What can hang from each mark:
rivez: fofal puvuv terir
pumo: lenul terir tutod vaguka
terir: fofal rivez tutod vaguka
tutod: rivez zibaf
lenul: fofal gumib pumo vaguka
gumib: fofal
vaguka: gumib puvuv terir zibaf
zibaf: tutod
fofal: zibaf
puvuv: gumib vaguka

Each row is shifted at random along 6 fixed directions that mean nothing.
Known rows, with every way that one mark hangs from another:
puvuv{gumib vaguka{zibaf}}: 0.35  -2.08  0.09  -0.02  -2.88  1.25  1.35  -0.26  0.96  -1.66  1.74  0.49  0.72  0.80  -1.76  1.39  1.49  -2.46  2.11  -0.06  2.65  0.07  -0.27  1.12  -0.02  0.50  -0.38  -0.29  1.89  -1.00  0.09  -0.61  -1.18  0.81  -0.37  0.17  -0.91  0.64  0.65  0.80  0.64  -1.82  -1.24  -1.55
zibaf{tutod{rivez{fofal puvuv terir}}}: -1.24  -1.83  -1.34  -1.90  0.81  0.32  1.47  0.74  2.20  -0.17  -1.13  0.01  0.71  -0.33  -0.40  0.73  2.57  0.06  0.02  1.97  1.00  2.05  0.67  2.62  0.15  -0.94  0.76  -0.07  0.53  -1.47  -0.43  -3.28  0.01  0.06  -1.30  -0.67  0.17  0.45  -0.11  0.38  1.02  -1.49  -0.64  -0.07
lenul{fofal{zibaf{tutod}} gumib vaguka}: 0.34  -2.23  0.16  -2.19  -0.33  0.06  3.03  -0.50  -0.70  -2.86  1.25  0.85  1.19  -0.44  -1.34  -0.16  1.00  0.50  -0.25  1.87  1.70  0.10  -0.55  -1.19  3.81  -0.46  1.98  1.28  0.93  -0.76  -0.30  -1.06  0.00  0.34  -0.73  1.73  -2.51  -1.59  -0.35  -0.10  0.62  -0.28  -0.30  0.48
terir{tutod{rivez{fofal puvuv} zibaf} vaguka}: -1.27  0.37  -2.91  -1.32  2.45  -2.67  -0.25  1.74  2.51  0.94  -0.50  -1.70  0.77  -1.58  2.54  2.29  -1.06  0.54  -0.98  3.63  0.02  0.66  1.94  1.40  -1.12  -0.72  0.16  -1.03  -1.01  0.14  0.05  -2.77  -0.62  -0.14  0.72  -1.37  1.08  -1.01  -1.46  -1.45  1.43  0.92  0.38  -0.56
puvuv{gumib vaguka{zibaf{tutod{rivez{fofal}}}}}: -0.08  1.33  -3.22  -0.77  -0.60  -3.36  -0.65  0.66  0.86  1.67  0.97  -3.38  0.33  -3.00  1.36  0.32  -0.32  -1.20  -0.91  4.30  0.98  -0.80  3.01  -1.19  0.31  0.31  -0.20  0.03  -2.31  1.03  0.88  1.18  -0.66  0.07  0.74  -0.84  1.69  -1.20  0.53  -0.78  2.58  2.51  -0.45  1.07
vaguka{gumib terir{fofal} zibaf{tutod{rivez}}}: 1.68  -0.40  -0.91  -0.78  -1.12  -0.76  0.88  1.58  0.15  -1.03  -1.28  -0.27  3.24  -1.89  -1.00  -1.07  -0.99  0.56  -1.88  2.71  2.43  -0.82  1.31  -0.14  2.24  -1.01  0.27  1.21  -1.80  -3.97  0.50  -0.08  0.78  0.44  -0.23  2.05  -0.84  -0.46  0.91  -0.43  1.99  1.69  0.97  -0.06
lenul{fofal pumo{terir{vaguka} tutod{rivez}}}: 0.74  0.11  -0.91  -0.83  0.78  -1.94  3.09  -1.29  1.19  -0.15  1.55  -0.50  0.76  -0.71  1.58  0.38  -0.73  1.04  -1.17  3.50  -0.09  0.23  1.09  -1.28  1.47  0.11  0.91  2.63  -1.25  -0.37  -1.90  1.15  0.39  0.29  0.48  0.88  1.93  -2.90  -1.60  -1.74  1.70  1.20  2.14  0.56
vaguka{gumib{fofal{zibaf{tutod}}} puvuv terir{rivez}}: 0.99  -1.79  -0.33  -0.63  -1.63  -2.71  0.05  -0.59  0.80  -1.22  -0.75  -1.24  0.84  -1.97  0.08  2.17  3.60  0.97  -0.22  1.88  0.82  1.05  1.13  -1.12  -0.21  2.10  -0.45  -0.05  -1.52  -1.40  -0.20  -1.68  -0.30  1.49  -0.14  -2.64  1.02  0.61  0.60  1.65  2.11  -0.63  -1.86  -1.23
zibaf{tutod{rivez{puvuv}}}: 0.23  -0.96  0.08  0.34  1.24  1.26  0.95  -1.16  1.29  -1.18  -0.38  -1.05  -0.53  -1.91  -0.55  1.15  4.37  1.10  -0.21  1.44  0.38  0.31  -0.20  0.49  1.01  0.44  1.30  0.67  0.35  -0.91  0.04  -1.50  0.00  -0.20  -0.36  -1.37  -0.84  1.05  -0.66  1.73  0.80  -0.44  -0.55  1.01
pumo{lenul terir{fofal}}: 0.93  0.41  0.08  0.80  0.16  -0.64  0.96  1.82  1.00  -1.47  -2.53  0.79  1.58  0.18  -0.44  -0.65  1.51  0.90  0.93  1.11  0.74  0.80  0.45  0.41  -1.62  0.65  -1.18  0.10  0.35  -2.25  1.17  -0.24  0.22  -0.37  -2.09  0.27  -1.38  -1.00  0.31  0.41  2.24  0.44  0.60  -0.37
vaguka{gumib puvuv zibaf}: 0.95  -1.75  -1.17  -0.47  -2.78  -0.23  1.35  -1.26  0.04  -0.60  1.20  -0.67  0.96  -1.52  0.20  -1.40  -0.59  -1.81  -0.10  1.35  1.06  -1.22  0.66  -0.94  2.11  -0.45  0.81  1.22  -0.96  -1.39  -1.07  1.67  0.75  1.25  1.94  1.62  0.84  -0.56  -0.44  -0.08  2.51  0.68  -0.30  0.11
tutod{rivez{puvuv terir{fofal vaguka{gumib}}} zibaf}: -1.81  -0.46  -2.93  -2.26  -0.22  -1.40  1.04  2.08  3.71  -0.47  -0.74  -0.05  1.42  -0.73  0.58  2.04  0.58  -0.42  1.63  2.14  2.25  2.25  1.15  2.90  -1.90  0.08  -0.87  -2.30  0.76  -1.29  0.12  -4.22  -0.58  0.34  -1.05  -0.66  -0.13  -0.83  -0.39  0.13  1.61  -2.03  -0.50  -1.97
puvuv{gumib vaguka{terir{tutod{rivez zibaf}}}}: 0.92  -0.20  -2.65  -1.51  -1.48  -5.55  -0.49  0.26  1.17  1.08  1.19  -1.31  1.73  -0.49  2.21  1.87  -2.84  -0.07  -0.85  3.47  0.63  1.85  2.21  -0.28  -1.87  -0.55  -0.92  -0.82  -2.87  0.52  0.35  -0.84  0.41  1.32  1.71  -0.84  4.31  -1.62  -1.86  -3.69  1.01  0.70  0.72  -1.77
tutod{rivez{fofal puvuv} zibaf}: -1.73  0.19  -2.62  -0.90  0.94  -0.40  -0.01  -1.34  2.83  0.32  -0.61  -2.17  -2.20  -3.00  1.44  1.94  3.98  0.03  0.95  2.58  0.25  1.03  0.56  1.33  -1.69  1.37  0.81  -0.64  0.61  1.07  -0.31  -2.21  -1.78  -0.36  -0.65  -2.93  -0.14  -1.03  -1.37  2.51  2.00  -1.34  -0.87  -0.03
zibaf{tutod{rivez{fofal}}}: -1.09  -0.27  -0.70  -1.08  0.15  1.31  1.17  -0.56  2.51  1.40  1.11  0.15  -0.09  -1.19  -0.41  0.24  -0.25  -0.69  0.46  1.78  1.11  0.09  0.11  1.97  1.86  -1.18  0.06  0.89  0.16  -0.87  -0.73  0.07  -0.09  0.44  0.07  0.95  0.81  -0.30  0.30  0.93  -0.25  -0.45  -0.01  0.47
pumo{lenul vaguka{gumib terir{fofal}}}: 0.91  -1.32  1.48  0.25  -1.91  0.21  1.38  2.01  0.67  -1.13  -2.02  2.28  2.79  -0.28  -0.99  0.91  0.67  0.83  -0.54  0.58  1.77  0.54  -0.38  0.90  -0.10  -0.81  -1.43  0.90  -0.05  -3.29  0.53  -0.74  -0.84  -0.26  -1.38  1.03  -1.16  0.42  0.88  0.04  2.32  -0.43  0.57  -1.22
terir{fofal{zibaf} tutod vaguka}: 1.33  -1.87  0.02  -0.19  0.33  -2.36  1.48  -1.74  1.09  -0.87  1.12  -0.69  -0.64  -0.88  0.83  1.40  1.10  0.21  1.47  0.94  -0.26  -0.89  0.12  -0.39  -0.39  2.16  0.12  -0.39  0.24  -0.37  0.16  -1.44  0.91  1.12  0.07  -1.17  0.42  -0.26  0.12  0.69  1.63  -0.14  0.69  -1.50
vaguka{gumib{fofal} puvuv}: 0.19  -1.23  -0.52  -0.22  -2.82  0.28  0.35  -1.84  1.28  -1.04  -0.27  -0.77  -1.45  -2.43  -1.11  0.33  4.80  -0.18  2.57  0.22  0.51  0.38  -0.18  -0.47  -0.21  2.28  -0.29  -0.81  0.50  -0.06  -0.35  -0.23  -1.10  0.48  -0.11  -1.34  0.18  -0.58  0.79  3.79  2.17  -1.52  -1.87  -0.15
lenul{gumib pumo vaguka}: 0.06  0.20  -1.93  -2.67  -0.54  -2.60  1.68  0.14  -1.22  -0.17  0.93  -0.96  0.97  -0.09  0.85  -0.57  -2.63  -0.35  -0.84  2.35  0.68  0.01  1.09  -2.36  1.68  -0.58  0.68  0.58  -0.71  2.25  -0.74  0.48  -0.59  -0.04  0.66  0.58  0.70  -4.06  -1.45  -2.10  0.43  1.04  -0.33  1.01
puvuv{gumib{fofal} vaguka{terir{tutod{rivez}} zibaf}}: 0.56  -0.70  -1.22  -0.07  -3.54  -1.01  0.15  -0.78  3.03  -1.12  -0.11  -1.19  -0.71  -1.59  -1.57  3.07  4.07  -0.94  3.01  2.13  3.23  0.00  0.99  1.53  -1.48  2.36  -2.05  -1.07  1.38  -0.54  0.56  -1.32  -2.72  0.23  -0.81  -2.49  -0.04  -0.60  1.56  3.51  1.15  -1.70  -1.72  -1.83
zibaf{tutod{rivez{fofal terir{vaguka{gumib puvuv}}}}}: -0.57  -1.86  -1.27  -1.88  -0.98  1.20  2.12  1.49  2.36  -0.56  -0.07  0.62  2.62  -0.89  -1.32  0.32  0.62  -0.55  0.04  2.35  2.97  0.56  1.06  2.03  2.76  -1.20  0.31  0.79  0.72  -3.34  -0.34  -1.69  0.83  0.69  -0.52  2.25  -0.44  0.14  0.56  -0.01  1.60  0.05  0.07  -0.03
lenul{fofal pumo{terir vaguka{zibaf}}}: 1.78  -3.58  -2.00  -2.40  -1.66  -2.46  2.45  -0.73  -0.74  -0.92  1.75  1.14  1.82  2.18  1.47  -1.06  -1.91  -1.16  -0.08  1.96  -1.18  1.69  1.57  -0.73  -0.55  -0.67  0.38  1.42  -1.54  -0.77  -2.56  -0.28  0.50  1.43  0.92  0.89  3.29  -3.76  -1.88  -2.60  2.09  -0.81  1.22  -1.96
tutod{rivez{puvuv{gumib} terir}}: -1.27  0.67  -1.19  -1.39  -0.39  -0.97  1.95  1.06  1.22  -0.46  -0.73  -0.71  0.93  -0.70  0.26  0.25  1.19  -0.17  -0.58  1.89  2.35  0.83  0.64  0.90  0.21  -0.63  1.18  0.22  0.32  -0.61  0.24  -1.39  0.36  0.10  -0.66  0.42  -0.50  0.58  -0.36  -1.62  1.61  -0.25  0.13  0.29
lenul{fofal gumib pumo{terir tutod}}: -0.36  -0.27  0.57  -0.78  0.17  -0.54  3.42  1.27  1.68  -1.80  -0.67  1.18  1.96  1.21  -0.81  0.38  0.43  1.24  -0.56  1.53  1.60  1.76  0.12  -0.44  1.05  -1.34  0.25  1.21  -0.07  -0.50  -1.86  -0.49  -1.73  -0.18  -1.00  0.74  -0.92  -1.93  0.53  -1.39  0.08  -0.43  -0.46  0.61
zibaf{tutod{rivez{fofal puvuv{gumib vaguka} terir}}}: 0.28  -3.17  -2.49  -2.73  -1.51  -2.50  2.22  -1.29  1.06  -0.10  1.34  -1.25  0.28  -1.17  0.17  0.55  3.32  -0.89  1.11  2.97  0.57  2.43  1.36  0.65  -0.69  0.32  1.10  -0.37  -0.67  -0.30  0.14  -2.77  1.09  1.14  -0.49  -1.16  2.92  -0.44  -1.02  -1.08  3.11  -1.30  -0.67  -0.66
lenul{fofal{zibaf} vaguka{gumib terir{rivez}}}: -0.64  -0.10  -1.15  -1.71  -1.56  -1.68  0.85  -0.24  0.64  -0.51  0.63  -0.67  -0.35  -1.68  0.31  2.44  1.07  0.14  0.40  2.58  2.68  -0.50  0.63  -0.28  1.02  0.89  -0.64  0.59  0.13  0.11  -0.07  -0.90  -1.69  0.21  -0.79  -1.27  -1.31  -1.69  0.78  1.30  0.79  -0.93  -1.24  -1.13
rivez{puvuv terir{fofal tutod{zibaf}}}: -1.64  0.79  -0.72  -0.40  1.08  -0.24  1.79  0.65  3.82  -0.21  -1.21  -0.49  -0.60  -0.98  0.21  0.87  1.05  0.26  0.89  2.04  2.38  -0.48  0.42  3.00  0.79  -0.51  0.19  -0.36  1.90  -0.62  0.08  -1.30  -1.00  -0.33  -1.17  0.04  -2.18  0.48  1.06  1.69  1.54  -1.24  0.55  -0.17
lenul{gumib vaguka{zibaf}}: 0.21  -2.18  -0.79  -1.65  -1.34  -3.12  1.40  -1.95  -1.11  0.08  1.81  -0.52  0.03  -0.68  1.76  0.99  -1.79  0.09  -1.34  1.75  -0.57  0.33  -0.36  -2.02  0.43  -0.58  1.22  0.87  -1.55  2.02  -1.72  -0.57  -0.87  0.54  1.91  -0.81  1.90  -1.81  -1.87  -1.91  1.74  -0.37  -1.55  -0.23
pumo{lenul{vaguka{puvuv terir{fofal} zibaf}} tutod}: 0.09  -1.80  1.13  0.82  -0.94  -0.01  2.42  1.40  2.00  -0.90  -1.34  1.65  3.46  0.06  0.12  1.45  -1.92  -1.06  -1.66  2.98  2.33  -0.29  -0.28  1.52  2.57  -2.01  -0.65  2.48  -0.14  -2.69  -1.39  1.45  -1.75  -0.11  0.45  1.83  -0.63  -0.57  -0.77  -0.26  2.58  -0.59  0.00  -0.35
pumo{lenul{fofal} terir tutod vaguka{puvuv}}: 1.15  -0.22  0.12  2.16  0.34  -0.01  1.75  0.87  1.67  -1.96  -2.16  0.31  1.28  -1.28  0.10  -0.26  3.64  0.72  -0.18  3.07  0.38  -0.16  1.33  -0.45  0.70  -0.13  -0.95  2.18  -0.14  -1.93  0.06  1.67  -0.70  -1.08  -0.85  0.58  -1.17  -1.28  -0.37  0.71  3.63  1.45  0.92  1.19
tutod{rivez{terir{fofal vaguka}} zibaf}: -1.87  3.61  -1.32  -0.43  2.48  -2.78  0.01  0.97  1.80  1.53  -0.88  -1.90  -0.34  -2.66  2.95  1.73  -1.43  2.27  -3.04  3.43  1.09  -0.86  1.02  0.00  0.50  0.77  1.08  1.02  -0.52  0.63  0.19  0.17  -0.75  -0.85  -0.51  -0.12  -1.04  0.06  -0.26  -0.58  2.53  1.62  2.32  0.71
tutod{rivez{fofal{zibaf} puvuv terir}}: -2.67  0.06  -2.43  -2.08  -0.57  0.36  2.63  -0.96  3.57  0.45  0.34  -0.92  -1.50  -1.36  0.64  0.41  2.18  -2.30  1.54  2.57  2.68  -0.17  0.91  2.81  0.98  0.72  0.51  0.83  2.61  -0.44  -0.57  -1.06  -0.41  0.35  -1.17  -0.10  -0.94  -0.37  0.01  2.07  1.56  -1.45  0.16  -0.13
pumo{terir{fofal rivez vaguka{gumib puvuv}} tutod}: 2.34  -1.55  -0.26  0.33  0.08  -0.72  3.49  0.76  0.94  -1.97  0.26  0.34  3.06  -0.90  -0.49  -0.66  0.09  0.19  0.34  2.66  2.00  -1.05  0.98  -0.48  1.63  -0.59  -0.17  1.78  -0.86  -4.45  0.16  -0.38  2.20  1.37  -0.03  2.43  -0.02  -0.71  -0.21  -1.81  3.40  1.30  1.12  -0.97
pumo{lenul terir tutod{rivez} vaguka{puvuv{gumib} zibaf}}: 2.75  0.12  -0.46  2.54  -0.83  -0.96  2.87  -0.52  0.87  -2.84  -1.52  -1.51  2.25  -3.02  0.64  -0.79  3.36  -0.32  -1.47  4.56  1.86  -1.84  1.85  -2.05  1.28  0.36  0.53  3.82  -0.54  -2.95  0.65  2.36  0.74  -0.14  0.04  1.23  -0.98  -0.97  -1.89  -0.85  5.86  3.41  1.75  1.49
terir{fofal rivez tutod vaguka{puvuv{gumib} zibaf}}: 2.96  -1.72  -2.29  -0.42  0.91  -4.90  0.02  1.97  -1.16  -2.24  -1.43  -2.72  2.67  -1.54  1.27  0.84  0.94  0.57  -0.25  3.02  0.45  -0.83  2.44  -2.41  -2.04  1.13  0.38  -1.69  -3.16  -1.45  1.28  -2.49  1.32  1.19  0.55  -1.88  0.67  -0.95  -0.17  -2.69  3.70  2.21  -0.54  -1.66
tutod{rivez{puvuv} zibaf}: -1.45  3.85  -3.61  0.19  1.41  0.15  -0.80  0.68  2.63  -0.13  -1.39  -3.26  -1.44  -3.51  0.79  0.00  2.36  -0.59  0.86  3.41  1.99  -1.52  2.29  0.75  0.19  1.23  -0.27  -0.58  1.26  0.70  1.54  0.36  -1.09  -1.36  -0.77  -0.94  -2.56  -1.67  -0.61  2.72  1.18  1.50  0.37  1.58

Rows:
1.88  -0.58  0.18  0.87  0.14  0.03  1.54  1.13  0.76  -3.00  -1.57  -1.18  1.16  -1.95  -1.87  0.35  3.98  0.84  1.60  1.43  2.61  -1.92  0.52  -0.64  1.17  1.72  0.68  -0.54  1.03  -2.18  1.77  -0.92  0.40  0.01  -1.23  0.48  -3.31  0.07  1.53  1.15  2.81  1.20  0.30  0.06
terir{fofal tutod vaguka{puvuv{gumib}}}
0.80  -1.06  -0.47  -0.01  0.58  -3.53  -0.39  2.31  0.80  0.03  -1.18  -0.79  2.03  -1.06  1.18  1.50  -0.68  1.61  -1.00  1.52  -0.25  0.39  1.13  -0.99  -0.62  -0.26  -0.51  -1.41  -2.86  -0.65  0.11  -1.43  0.03  0.58  1.34  -0.86  1.34  0.11  0.86  -1.87  1.99  1.16  -0.59  -0.60
terir{fofal tutod vaguka{gumib puvuv}}
1.92  -2.43  -0.81  0.00  -0.95  -0.93  0.98  -1.70  0.53  -2.00  -0.12  -1.04  -0.40  -0.54  -0.48  0.92  2.68  -0.13  1.69  0.93  0.74  -1.24  0.95  0.36  -0.57  1.81  -0.12  -0.31  1.57  -0.94  0.30  -2.22  0.61  0.08  -0.73  -1.46  -0.70  -0.31  0.28  1.69  1.92  0.07  -0.08  -1.14
rivez{terir{tutod vaguka{zibaf}}}
-0.29  -0.27  -0.37  -0.44  0.22  1.70  1.30  0.10  2.42  -0.75  0.24  0.25  0.58  -0.35  -1.47  1.23  1.63  0.08  1.05  1.30  2.38  -0.21  0.53  2.21  1.61  0.37  -0.46  0.41  2.26  -1.78  0.35  -1.53  0.50  -0.22  -1.40  0.63  -1.42  0.47  0.50  1.66  -0.27  -0.32  0.41  0.06
zibaf{tutod{rivez{terir{vaguka}}}}
-0.12  1.58  -0.50  -1.29  -0.98  -0.51  2.89  0.37  1.56  -1.10  -0.24  -0.36  1.71  -2.33  -0.24  -0.34  -0.75  0.67  -1.49  3.64  3.60  -1.28  0.49  0.92  3.30  -1.11  1.90  2.08  0.62  -2.84  0.39  0.52  0.30  0.40  -0.02  3.17  -1.50  -0.09  -0.63  -0.79  2.59  1.04  2.49  0.11
vaguka{terir{tutod{rivez{puvuv{gumib{fofal}}} zibaf}}}
-0.34  0.36  -1.24  0.21  1.55  0.44  0.77  -0.30  2.68  -1.05  -0.16  -1.53  -0.95  -1.51  0.19  1.85  2.23  -0.13  1.61  2.03  1.91  -1.12  0.71  1.82  -0.16  -0.06  -0.26  -0.62  1.43  -0.46  0.61  -1.91  -0.64  0.09  -0.42  -1.72  -1.67  0.19  -0.25  1.76  0.29  -0.56  -0.63  -0.60
terir{rivez{puvuv} tutod{zibaf}}
-0.18  -0.45  -1.99  -1.11  0.50  0.92  2.76  0.32  2.09  -1.70  1.13  -0.71  0.01  -0.95  -0.61  0.34  1.68  -2.37  3.46  1.91  3.05  -2.24  1.00  1.79  0.95  1.69  -0.53  -0.39  2.73  -2.29  1.09  -1.53  0.90  0.78  -1.45  0.51  -2.65  -0.64  0.39  2.07  1.33  -0.63  0.36  -1.62
terir{fofal{zibaf} rivez{puvuv} vaguka}
-1.25  3.26  -3.23  -0.76  1.14  -5.86  -0.99  3.37  1.82  1.21  -3.05  -3.95  0.99  -2.91  2.54  1.57  0.47  0.66  -2.25  4.76  1.72  -0.27  3.80  -0.75  -1.30  0.56  -0.50  -0.81  -2.41  0.91  1.62  -1.07  -1.16  -0.60  -0.21  -2.55  -0.07  -0.76  0.97  -1.83  2.40  3.05  -0.33  0.78
vaguka{terir{tutod{rivez{fofal{zibaf} puvuv{gumib}}}}}
0.03  -0.03  -2.40  -0.48  1.16  1.71  1.39  2.17  1.86  -1.72  -1.23  -1.33  1.35  -1.74  -0.90  0.09  1.20  -1.26  0.58  3.29  3.16  -2.72  1.92  2.06  1.94  -0.43  0.28  0.41  1.99  -3.07  1.09  -1.61  -0.35  -0.79  -0.81  1.10  -3.43  -0.73  0.53  1.31  1.69  1.82  0.71  0.14
terir{tutod{rivez{fofal puvuv}} vaguka{zibaf}}
-0.21  0.11  -1.65  -1.05  -0.39  -1.02  0.66  -1.50  1.97  1.00  0.67  -1.00  -0.67  -1.23  0.29  -0.19  0.67  -0.21  0.71  2.01  0.54  0.41  1.16  0.90  0.61  0.08  -0.37  0.24  -0.21  0.21  -0.23  -0.11  1.07  0.33  -0.05  -0.29  1.76  -0.68  -0.23  0.74  0.27  -0.03  0.15  0.61
zibaf{tutod{rivez{terir}}}
0.37  -3.27  -0.11  -0.78  -2.85  -0.15  1.71  -1.06  0.91  0.11  1.27  1.37  1.88  1.07  0.41  0.33  -2.35  -1.70  -0.77  0.94  1.12  0.36  -0.14  1.27  1.68  -1.26  0.36  1.84  -0.66  -2.01  -2.59  0.90  0.13  1.61  2.04  1.62  2.12  0.12  -1.10  -0.90  1.13  -1.46  -0.13  -1.57
vaguka{puvuv terir zibaf}
-0.43  1.06  -1.35  -0.44  1.70  -2.43  -0.28  1.35  1.25  -0.28  -0.73  -1.58  1.08  -0.70  1.20  1.72  0.50  0.72  -1.58  2.43  0.87  0.21  2.16  -0.08  0.23  1.35  -0.20  0.03  0.08  -0.31  0.87  -1.62  0.69  -0.13  -0.85  -1.13  -0.57  0.46  -0.03  -0.45  0.59  1.67  0.72  0.32
fofal{zibaf{tutod{rivez{terir{vaguka}}}}}
-1.02  -0.44  -0.13  -1.34  -2.05  -2.19  3.09  -2.67  2.07  -0.18  1.47  -1.44  -1.43  -2.11  0.25  0.40  3.39  -0.58  1.14  1.86  1.15  0.15  0.41  0.01  1.49  1.94  1.36  0.61  1.12  0.65  -0.42  -0.18  0.32  1.02  -0.62  -0.64  0.44  1.03  0.71  1.73  3.32  -1.28  -0.57  0.39
rivez{puvuv{gumib{fofal{zibaf{tutod}}}} terir}
0.13  -1.35  -1.51  -1.03  -1.34  -2.66  0.83  0.06  2.05  -0.16  0.47  -1.19  0.64  -0.86  0.06  1.77  1.87  -0.62  0.70  2.47  1.72  1.46  1.15  0.74  -1.17  0.83  -0.32  -0.89  -0.80  -0.20  0.17  -1.64  -0.65  0.82  -0.59  -1.59  1.32  0.20  0.84  0.02  2.12  -1.26  -0.98  -1.02
puvuv{gumib vaguka{zibaf{tutod{rivez{terir{fofal}}}}}}
-1.42  2.12  -0.34  -0.52  -1.49  -2.05  0.35  0.71  1.59  2.04  2.44  -0.90  0.32  -1.56  0.83  0.30  -2.81  -1.09  -1.18  2.29  1.28  -1.16  1.58  -0.56  3.21  -0.11  -1.02  0.95  -0.70  0.42  0.23  2.99  -0.75  0.62  1.21  1.52  0.97  0.69  1.84  0.23  0.94  1.48  0.36  0.94
puvuv{vaguka{gumib{fofal{zibaf{tutod}}}}}
0.32  -1.86  -0.52  -2.02  -1.93  -2.87  2.88  0.22  1.51  -1.22  0.91  0.55  2.14  1.27  0.84  0.91  -1.78  -0.80  -0.23  2.68  1.50  1.24  1.13  -0.53  2.04  -0.12  0.00  1.51  0.07  -0.64  -1.82  -0.02  -0.59  1.94  1.17  0.99  1.59  -2.78  -0.79  -1.24  1.66  -0.78  -0.02  -1.05
lenul{pumo{terir{tutod}} vaguka{gumib{fofal{zibaf}} puvuv}}
-0.06  -2.42  -1.71  -0.40  -2.07  0.68  0.67  -0.56  2.29  -0.97  0.37  -0.30  0.08  -0.11  -0.53  2.61  2.89  -1.73  1.32  1.89  2.29  0.76  0.68  2.46  -0.71  0.89  -0.93  0.15  1.38  -1.42  -0.57  -1.79  -1.84  0.16  -0.10  -1.79  0.10  0.01  -0.72  2.12  0.79  -2.34  -1.26  -1.77
tutod{rivez{puvuv{vaguka{terir zibaf}}}}
-1.71  2.73  -1.70  -0.99  1.91  -3.24  0.84  3.64  1.02  -0.19  -2.18  -2.00  1.76  -2.25  2.11  1.02  -0.23  1.30  -3.30  3.39  2.25  -0.76  2.08  -0.55  0.90  0.60  0.94  0.42  -0.69  -1.20  1.25  -1.35  -0.05  -0.60  -0.92  0.11  -2.45  0.92  0.84  -1.69  3.13  2.39  1.41  0.71
tutod{rivez{puvuv terir{fofal{zibaf} vaguka{gumib}}}}
-0.36  -0.60  -1.53  -0.53  -1.81  -3.49  -0.46  -1.82  2.55  2.01  1.58  -2.69  -1.87  -2.95  1.13  3.79  2.99  -0.24  0.96  2.88  1.14  0.04  1.91  -0.20  -0.96  2.33  -2.04  -0.12  -1.09  1.33  0.17  -0.85  -1.77  0.83  -0.26  -4.40  2.03  0.23  1.74  2.51  1.66  -0.55  -2.47  -0.92
puvuv{vaguka{gumib terir{rivez{fofal{zibaf{tutod}}}}}}
1.71  -2.88  -0.81  -0.49  -1.07  -2.12  0.44  -1.09  0.84  0.12  1.30  -0.67  0.45  -0.53  0.15  2.16  0.84  -0.25  0.57  2.23  0.76  0.12  0.91  0.61  -0.65  0.80  -1.11  0.18  -1.44  -1.30  -0.37  -1.14  -0.42  1.19  0.04  -2.07  2.00  0.11  0.48  0.88  1.52  -1.33  -1.02  -2.25
puvuv{vaguka{terir{fofal rivez} zibaf{tutod}}}
2.16  -3.58  -1.79  -3.16  -2.23  -2.73  1.34  -2.00  -1.75  -2.92  -0.32  -0.46  0.13  0.14  -0.78  -0.61  3.79  0.35  2.50  -0.08  -1.54  3.08  0.26  -2.62  -3.00  2.65  0.66  -2.10  -0.62  0.99  -0.73  -3.40  0.06  1.07  -0.95  -2.57  2.25  -3.74  -1.57  0.53  1.34  -1.70  -1.64  -1.42
lenul{gumib{fofal} pumo}
0.45  -2.80  -1.70  -1.59  -0.92  -1.75  0.58  -1.89  1.24  0.14  1.37  -0.65  -0.48  -0.37  0.25  0.02  1.49  -1.76  2.37  0.94  -1.04  1.35  1.10  0.36  -0.97  1.27  -0.45  -1.07  -0.23  0.23  -0.32  -1.69  0.93  1.46  -0.19  -1.52  2.35  -1.33  -0.30  1.15  0.77  -1.06  -1.07  -1.08
rivez{fofal{zibaf{tutod}}}
0.01  -1.25  -2.01  -0.81  1.73  -1.99  0.04  0.95  1.99  -1.33  -1.43  -1.44  0.56  -1.02  0.51  1.20  3.53  -0.10  1.01  2.00  -0.13  1.93  1.37  0.62  -1.83  1.48  -0.15  -1.92  -0.76  -0.69  0.68  -3.34  0.18  0.60  -0.85  -2.72  0.17  -0.38  -0.43  0.95  0.91  -0.93  -1.02  -0.69
terir{fofal{zibaf{tutod{rivez{puvuv}}}}}
1.53  1.57  -1.40  1.27  0.91  0.76  0.06  1.03  1.97  -2.31  -2.56  -1.23  0.00  -1.03  -1.70  -0.35  3.84  0.84  1.97  2.03  2.41  -1.10  1.78  0.79  -0.50  1.19  -1.37  -0.02  1.82  -2.09  2.10  -1.07  0.21  -0.79  -1.96  -0.47  -2.91  -1.54  0.84  2.18  0.23  1.58  0.57  0.41
pumo{terir{tutod{rivez}}}
